Below is a small trained network, with its code and all its weights. Each question gives an input and a class and asks what happens when units are switched off, that is, made to give their printed mean instead of their output.

import numpy as np


def w(rows, s, z=0):
    codes = np.array(rows[::2]) - 128.0
    scale = np.full(codes.shape[1], s)
    scale[-1] = z or s
    return codes * scale


def f(y):
    return np.maximum(y, 0)


def log_softmax(a):
    a = a - a.max(-1, keepdims=True)
    return a - np.log(np.exp(a).sum(-1, keepdims=True))


def net(x, mask):
    res = np.array(x, float).reshape(1, 4) / 4 @ E
    y = f(res @ A[0][:, :-1].T + A[0][:, -1])
    res = res + np.where(mask, y, B[0][:, -1]) @ B[0][:, :-1]
    return log_softmax(res[-1] @ U[:, :-1].T + U[:, -1])


A, B = {}, {}
E = w([
[72,251,120,137],'x0',
[57,140,240,108],'x1',
[148,141,137,119],'x2',
[179,98,148,233],'x3',
],0.013)
A[0] = w([
[145,142,179,244,22],'n1',
[147,152,49,128,225],'n2',
[183,93,103,157,117],'n3',
[174,99,111,145,118],'n4',
[147,19,164,56,135],'n5',
[88,169,153,96,126],'n6',
[132,149,165,223,190],'n7',
[179,90,105,188,147],'n8',
[155,147,2,120,92],'n9',
[136,160,116,158,251],'n10',
],0.024,0.012)
B[0] = w([
[166,253,106,168,213],'n1',
[202,113,131,45,230],'n2',
[75,69,130,115,218],'n3',
[98,86,144,125,197],'n4',
[191,223,109,125,253],'n5',
[98,97,134,186,204],'n6',
[191,103,120,45,237],'n7',
[81,47,148,134,243],'n8',
[162,235,111,173,234],'n9',
[74,152,135,181,207],'n10',
],0.027,0.021)
U = w([
[240,152,28,15,112],'0',
[176,225,31,171,254],'1',
[46,2,132,104,6],'2',
],0.007,0.0047)

Each question gives the input, the list of numbers given to net, and the class t.
The units are the neurons (one row each of A and B). Each row of codes is followed by its name. A weight is (code - 128) times the scale printed after its matrix; where a second scale follows, it is the last column's (A, B and U).
mask holds one flag per neuron, in row order. A switched-off neuron (its flag False) gives its mean, the last column of its row in B, instead of its output. The means were averaged over made-up inputs and are rounded, as every weight is.
A unit's drop is (log p(t) with every unit on - log p(t) with that unit switched off) / (log p(t) with every unit on - log p(t) with every unit switched off).
The circuit of an input: a set's keep is (log p(t) with only the set's units on - log p(t) with every unit switched off) / (log p(t) with every unit on - log p(t) with every unit switched off). Starting from all 10 units, units are removed one at a time, each time the one whose removal leaves the highest keep (on an exact tie, the one counted first), for as long as the keep stays at least 0.8.
circuit, biggest first: the units of the circuit, biggest drop first
top k neurons: the k neurons with the biggest drops, biggest first
drop when u is switched off: that unit's drop, to one decimal
input [5,0,-1,6], class 0: circuit, biggest first => n7
input [0,-8,8,4], class 2: top 4 neurons => n8, n3, n5, n4
input [0,1,-3,6], class 0: top 2 neurons => n1, n7
input [-6,8,-5,8], class 0: top 4 neurons => n7, n9, n10, n6
input [0,-2,-8,5], class 2: top 2 neurons => n5, n8
input [2,-3,1,-6], class 1: top 2 neurons => n7, n9
input [8,-2,4,3], class 0: top 3 neurons => n7, n2, n5
input [-1,4,-1,3], class 0: top 2 neurons => n9, n7
input [-7,8,-4,-6], class 1: top 2 neurons => n7, n2
input [8,0,4,4], class 0: top 4 neurons => n7, n9, n5, n2
input [-1,5,-6,-7], class 1: top 2 neurons => n8, n7
input [-3,-8,-3,1], class 2: top 4 neurons => n8, n3, n4, n1
input [-5,7,-5,-1], class 1: top 2 neurons => n7, n2
input [7,-1,-1,2], class 0: circuit, biggest first => n7
input [2,1,7,-2], class 2: top 2 neurons => n5, n9
input [6,-1,-8,2], class 0: top 2 neurons => n7, n2
input [2,1,6,-4], class 2: top 2 neurons => n5, n9
input [4,4,0,-5], class 2: drop when n8 is switched off => 0.0
input [5,-8,-1,-8], class 1: drop when n7 is switched off => 2.3
input [-5,8,0,-5], class 1: drop when n7 is switched off => 0.2
input [6,8,6,-4], class 2: circuit, biggest first => n5
input [-2,1,-8,-7], class 1: drop when n8 is switched off => 0.1
